Here is a tiny trained network, its code and every weight. The questions are about switching its units off for an input and a target symbol, where a switched-off unit gives its printed mean instead of its output.

import numpy as np


def w(rows, s, z=0):
    codes = np.array(rows[::2]) - 128.0
    scale = np.full(codes.shape[1], s)
    scale[-1] = z or s
    return codes * scale


def f(y):
    return y / 2 * (1 + np.tanh(0.7978845608 * (y + 0.044715 * y**3)))


def softmax(a):
    e = np.exp(a - a.max(-1, keepdims=True))
    return e / e.sum(-1, keepdims=True)


def log_softmax(a):
    a = a - a.max(-1, keepdims=True)
    return a - np.log(np.exp(a).sum(-1, keepdims=True))


def net(x, mask):
    ids = ['αβδεζμστφ'.index(c) for c in x.split()]
    T = len(ids)
    res = E[ids] + P[:T]
    r = res
    for j in range(3):
        rows = slice(2 * j, 2 * j + 2)
        q, k, v = (r @ M[0][rows].T for M in (Q, K, V))
        z = softmax(np.where(np.tri(T) > 0, q @ k.T / 2**0.5, -1e9)) @ v
        o = O[0][rows]
        res = res + np.where(mask[j], z, o[:, -1]) @ o[:, :-1]
    y = f(res @ A[0][:, :-1].T + A[0][:, -1])
    res = res + np.where(mask[3:27], y, B[0][:, -1]) @ B[0][:, :-1]
    return log_softmax(res[-1] @ U[:, :-1].T + U[:, -1])


Q, K, V, O, A, B = {}, {}, {}, {}, {}, {}
E = w([
[166,108,71,173,97,53,185,134],'α',
[198,154,103,131,71,134,17,220],'β',
[204,75,193,117,149,18,121,102],'δ',
[229,42,124,95,109,116,45,112],'ε',
[157,80,25,209,111,141,97,179],'ζ',
[123,131,86,230,98,116,110,102],'μ',
[174,62,133,143,184,92,78,154],'σ',
[123,155,38,179,106,67,121,203],'τ',
[212,104,131,140,152,48,156,248],'φ',
],0.017)
P = w([
[76,90,109,54,134,84,102,103],'0',
[55,9,213,122,46,135,175,181],'1',
[97,114,109,112,151,76,96,97],'2',
[89,33,204,152,54,125,158,188],'3',
[128,135,102,124,155,90,103,97],'4',
[122,55,195,157,49,137,158,187],'5',
[156,156,100,139,159,100,109,96],'6',
[143,80,190,176,44,145,150,189],'7',
[184,176,94,152,161,111,109,98],'8',
[164,101,179,188,45,167,162,190],'9',
[211,198,94,170,164,120,117,94],'10',
[182,127,173,219,41,161,155,195],'11',
[217,210,93,223,222,103,143,102],'12',
[140,68,144,153,62,156,155,204],'13',
],0.015)
Q[0] = w([
[204,137,103,155,201,37,29,88],'h0',
[187,43,142,232,59,68,112,206],'h0',
[125,123,170,179,84,95,186,127],'h1',
[150,43,128,177,88,113,100,216],'h1',
[215,20,116,253,80,52,94,225],'h2',
[76,138,164,115,52,162,181,165],'h2',
],0.013)
K[0] = w([
[177,188,121,199,72,159,175,166],'h0',
[241,210,95,163,190,150,145,90],'h0',
[150,204,167,84,139,148,147,102],'h1',
[229,178,90,182,179,131,130,98],'h1',
[251,216,103,189,167,135,132,100],'h2',
[122,98,143,68,215,107,69,54],'h2',
],0.013)
V[0] = w([
[131,102,125,178,72,113,171,8],'h0',
[181,74,93,113,134,145,162,117],'h0',
[102,89,63,150,154,153,136,116],'h1',
[119,91,143,131,203,148,141,173],'h1',
[138,125,170,78,131,19,208,107],'h2',
[189,99,228,105,186,166,59,99],'h2',
],0.012)
O[0] = w([
[132,71,132,15,149,156,244,112,124],'h0',
[126,91,106,177,120,74,179,102,248],'h0',
[142,160,179,149,152,60,195,134,253],'h1',
[183,183,218,168,71,165,113,81,124],'h1',
[202,147,51,175,178,190,136,153,2],'h2',
[79,62,164,132,218,191,76,193,10],'h2',
],0.011,0.0066)
A[0] = w([
[73,150,153,136,86,144,102,101,132],'n0',
[137,148,112,169,122,117,117,132,105],'n1',
[109,83,159,107,96,133,190,158,100],'n2',
[113,127,190,169,99,122,127,156,2],'n3',
[150,156,131,75,117,123,123,116,133],'n4',
[127,162,146,53,183,130,109,88,138],'n5',
[155,209,95,114,175,105,101,91,49],'n6',
[129,137,85,148,158,99,102,124,136],'n7',
[151,169,92,108,209,117,97,128,37],'n8',
[75,84,139,98,177,147,115,149,99],'n9',
[113,165,109,164,99,148,171,103,147],'n10',
[99,111,109,92,94,136,79,146,158],'n11',
[123,162,140,154,100,122,77,199,142],'n12',
[118,144,162,161,70,94,128,93,53],'n13',
[80,179,62,102,145,105,91,90,170],'n14',
[100,81,188,170,117,211,197,169,122],'n15',
[111,116,72,43,237,161,125,136,52],'n16',
[151,141,139,168,118,104,170,174,198],'n17',
[128,177,118,107,121,126,128,70,107],'n18',
[157,170,73,89,172,144,168,84,123],'n19',
[46,171,94,151,159,175,145,8,111],'n20',
[162,112,130,183,80,150,92,126,97],'n21',
[202,170,87,180,173,166,89,85,94],'n22',
[98,45,168,66,120,128,116,169,84],'n23',
],0.012,0.0066)
B[0] = w([
[163,85,64,105,166,126,167,102,145],'n0',
[98,123,157,100,150,137,137,129,164],'n1',
[139,110,172,148,139,246,133,150,190],'n2',
[79,134,69,140,47,217,92,85,173],'n3',
[113,145,91,163,180,155,159,171,148],'n4',
[72,217,157,203,107,175,176,57,130],'n5',
[75,15,81,78,92,243,119,131,152],'n6',
[142,117,207,53,127,104,125,127,156],'n7',
[81,53,123,118,2,84,154,170,136],'n8',
[113,126,142,197,149,86,153,168,158],'n9',
[138,123,162,102,174,113,88,170,181],'n10',
[131,137,78,139,201,111,103,119,139],'n11',
[136,82,166,149,150,103,136,81,175],'n12',
[144,162,117,129,88,154,110,222,251],'n13',
[157,188,169,154,165,188,130,108,149],'n14',
[189,179,190,51,125,64,83,122,178],'n15',
[96,207,92,113,28,170,72,70,147],'n16',
[149,112,80,91,129,139,111,56,242],'n17',
[95,171,87,110,184,121,93,171,162],'n18',
[164,97,178,214,93,147,36,126,158],'n19',
[12,167,185,132,200,192,192,51,128],'n20',
[66,159,148,104,157,108,150,100,176],'n21',
[115,158,118,113,136,154,193,162,173],'n22',
[63,154,76,151,145,104,129,114,172],'n23',
],0.0079,0.022)
U = w([
[205,86,99,201,152,139,80,81,128],'α',
[161,107,212,100,117,116,7,21,59],'β',
[114,103,162,213,49,162,81,127,15],'δ',
[86,113,60,183,127,118,79,54,76],'ε',
[169,162,115,142,124,12,117,82,183],'ζ',
[129,212,131,254,167,163,147,46,253],'μ',
[150,90,181,220,171,124,80,217,137],'σ',
[159,161,123,99,160,184,31,138,88],'τ',
[102,62,132,49,150,119,124,70,191],'φ',
],0.0054,0.0035)

Each question gives the input, a string of symbols that net reads in full, and the target symbol t.
The units are the heads (2 rows each of Q, K, V and O) and the neurons (one row each of A and B). Each row of codes is followed by its name. A weight is (code - 128) times the scale printed after its matrix; where a second scale follows, it is the last column's (O, A, B and U).
mask holds one flag per unit, heads first, then neurons. A switched-off unit (its flag False) gives its mean, the last column of its rows in O or B, instead of its output. The means were averaged over made-up inputs and are rounded, as every weight is.
A unit's drop is (log p(t) with every unit on - log p(t) with that unit switched off) / (log p(t) with every unit on - log p(t) with every unit switched off).
The circuit of an input: a set's keep is (log p(t) with only the set's units on - log p(t) with every unit switched off) / (log p(t) with every unit on - log p(t) with every unit switched off). Starting from the 12 units with the biggest drops (on a tie, the unit counted first), units are removed one at a time, each time the one whose removal leaves the highest keep (on an exact tie, the one counted first), for as long as the keep stays at least 0.8.
circuit, biggest first: the units of the circuit, biggest drop first
most important unit: the unit with the biggest drop
top k neurons: the k neurons with the biggest drops, biggest first
heads that matter: for each layer, one digit per head in row order, 1 if its drop is at least 0.15 and else 0, layers parted by /
input μ ζ σ δ α ζ, target α: heads that matter -> 101
input δ ε ζ ε σ ζ μ σ, target φ: most important unit -> h0
input τ σ ε ε σ μ ε φ ε, target φ: heads that matter -> 101
input μ ε φ ζ ζ ζ ζ ζ ζ ε σ ζ, target β: heads that matter -> 001
input ζ σ ζ ζ ζ σ, target δ: heads that matter -> 001
input ζ τ σ α τ ζ ε ε μ δ, target φ: heads that matter -> 110
input ζ ζ φ ε, target μ: top 2 neurons -> n22; n21
input τ μ ζ τ τ ζ σ ζ ζ ζ ζ τ, target δ: heads that matter -> 001
input ζ ζ σ ζ ζ σ ε ζ, target σ: heads that matter -> 001
input ε ε ε, target ε: heads that matter -> 011
input φ σ ζ ε β ζ α φ σ, target φ: top 2 neurons -> n6; n7
input ζ ε ε ζ ζ ε μ ε ζ ζ φ, target φ: heads that matter -> 101
input φ ε δ ζ φ σ α α δ, target α: circuit, biggest first -> h2; n19; n6
input ζ σ μ σ σ, target μ: heads that matter -> 100
input τ ε α ζ δ ζ ζ ε ζ ε ζ ζ σ ζ, target β: heads that matter -> 011
input ε ζ ε ζ α ζ φ ζ ε α, target σ: heads that matter -> 011
input β μ ζ β ζ ζ σ μ ζ β α ζ α, target α: heads that matter -> 101
input ε ε σ ζ σ σ ε ζ ζ β ζ α ε, target α: most important unit -> n19
input σ φ ζ φ τ ζ δ σ ε, target ζ: circuit, biggest first -> n2; h2
input α σ α β ζ ζ ε σ β ζ σ, target ζ: circuit, biggest first -> h2; n2
input ζ β σ ζ μ, target μ: circuit, biggest first -> n20; n15
input δ τ ζ ζ δ ε ζ φ ζ δ ε σ δ δ, target τ: most important unit -> h2
input ε ζ τ ε ζ ζ ε σ φ ζ, target μ: heads that matter -> 101
input ζ σ ε ε ζ φ ε ζ ζ σ ε δ, target σ: heads that matter -> 011
input ζ ζ δ α, target τ: circuit, biggest first -> h2; n15; h0
input δ ζ ε α ζ α φ ζ σ μ ζ φ, target δ: circuit, biggest first -> h2; n2; n3
input τ α ζ δ μ ζ, target φ: most important unit -> h0
input τ ζ φ ε ζ ζ τ τ τ α, target ζ: circuit, biggest first -> h2; h0; n2
input ε ε ζ ε ζ ζ ζ ε ζ ζ ζ ε, target δ: circuit, biggest first -> h2; n13; n3; n15
input ε ε ζ ζ ε τ σ ζ α τ φ β, target μ: circuit, biggest first -> h2; n22; n21; h0
